Each row has a name. Each question is about the rows just above it.

Columns, left to right: L S D Y P H B
rataf: [162  74  80 174 168  93  89]
lilem: [129 127 127 128 126 130 129]
feto: [ 88 136 165 105 151  92 100]
Count the entries of [129 127 127 128 126 130 129]:
7
Which column holds this, read top down? [127 165]
D
[126 151] is in which column, read top down?
P
Which column holds this, read top down? [ 80 127]
D
The next 3 entries after [127 127 128]:
[126 130 129]

Columns, left to right: W U X Q J G Z C
goz: [ 94 115 120 111 123 147 129 110]
someg: [128 130 117 114 123 142 126 114]
kadum: [170 170  94 114  79 130  93 112]
Which column holds [129 126] top down?
Z
The next 3 entries after [ 94 114]:
[ 79 130  93]
What are the next 3 entries after [170  94]?
[114  79 130]

Columns, left to right: N R V A M
nes: [142  94 104 131 116]
sapul: [149 107 124 132 124]
bigef: [147 104 119 131 122]
Kava: [124  79  74 128 105]
tuv: [145 100 113 131 119]
Lumig: [151 109 128 132 125]
dubud: [138  86  93 130 112]
Number of entries in [145]:
1
Which column holds this, read top down? [149 147 124 145 151 138]
N
How many entries does [147 104 119] have?
3
Count the entries of [151 109 128 132]:
4

Columns, left to right: tok Fotid Pabek bav lik zok Nos
Lus: [114 135 112 117 115 142 110]
Dofu: [ 97 130 107 106 116 154 105]
kefig: [148 152 121 139 112 115 124]
zamo: [120 163  91 116  84 126  94]
rok: [120 163  91 116  84 126 175]
Number of entries in [120 163  91 116]:
4
Which column holds [110 105 124] top down?
Nos
How many entries does [120 163  91] have?
3
How many entries does [120 163  91 116] have?
4

Columns, left to right: Vik zoluz gof kob Tava tedu Benu keso Tafo nem
nurin: [ 97 166 145  84 105  95 179 132 132 115]
kad: [165 116  99 147 156 148 116 110 107 125]
Livu: [130 114 130 165 139 181  82 148 119 105]
bim: [107 167 154 156 106 160 118 158 180 104]
pes: [158 108 105  75 163  79 174 104 139 154]
vizov: [101 158 165 180  88 181  78 153 149  90]
lifez: [103 177 167 141  91 100 183 144 177 130]
Which column holds [ 84 147 165 156  75] top down?
kob
Count the entries of [165 116  99 147 156 148]:
6
Count the entries of [ 97 166 145  84 105  95 179 132]:
8
How many entries does [101 158 165 180  88 181  78 153 149  90] have?
10
Give the next 3 entries after [116  99].
[147 156 148]

Columns, left to right: Kolop Zak nez bel fel gemil fup fofik Zetug Dile
losib: [160 140  89 134 121 105  83 175  79 133]
rozi: [ 84  82 106  83 175 177 119 119 131  78]
zufak: [121 130 135 130 125 125 122 129 129 126]
Fir: [160 140  89 134 121 105  83 175  79 128]
Number of entries in [160 140  89 134 121]:
5
Which column holds this, read top down? [121 160]
Kolop
Whose row is [160 140  89 134 121 105  83 175  79 133]?
losib
Number of entries in [160 140  89 134 121 105  83 175  79]:
9

Columns, left to right: Nibur mavot nebir dol kikad Doz Ribu Tev Rugof
dapad: [115 142 173  84 128 111 139 167 145]
puno: [115 159 180  85 139 111 154 149 113]
Pifav: [142 173 115 164 124  77 101  97 114]
Dok: [102 144 182  89 145  92 144 164 117]
vizi: [122 142 155  86 147  91 113 155 122]
selo: [118 149 178  99 126 108 136 160 106]
vazu: [115 159 180  85 139  94 141 152 114]
Count the entries of [115 159 180  85 139  94 141 152 114]:
9
Count the entries of [115 142 173  84 128 111]:
6
The next 3 entries after [115 142 173]:
[ 84 128 111]
Which column holds this, read top down? [180 115 182 155]
nebir
Which column holds this, read top down? [139 154 101 144]
Ribu

Columns, left to right: kamam maka veboz Pokon mav Kopiv fevo vof
runu: [156 113 100 139 132 177 153 163]
nat: [150 115  96 130 185 121 169 105]
dud: [104 105 109 185 155 145 136 106]
Zez: [141 161 127 165 154 127 111  86]
Tekot: [152 104 151 175 100 132 134 161]
Tano: [112 115  99  84 152 114 154 125]
Fipan: [116 107 122  96 103 140 135 192]
nuz: [117 174 109 104 132 186 106 131]
munu: [127 150 139 143 152 102 113  80]
dapib: [123 118 133 124 149  85 135  85]
duf: [126 103 107 106 158  93 172 106]
kelu: [171 105 105 168 146 129 169 124]
The next 3 entries after [105 105]:
[168 146 129]
Which column holds this, read top down? [ 96 104]
Pokon
Which column holds [136 111 134 154] top down?
fevo

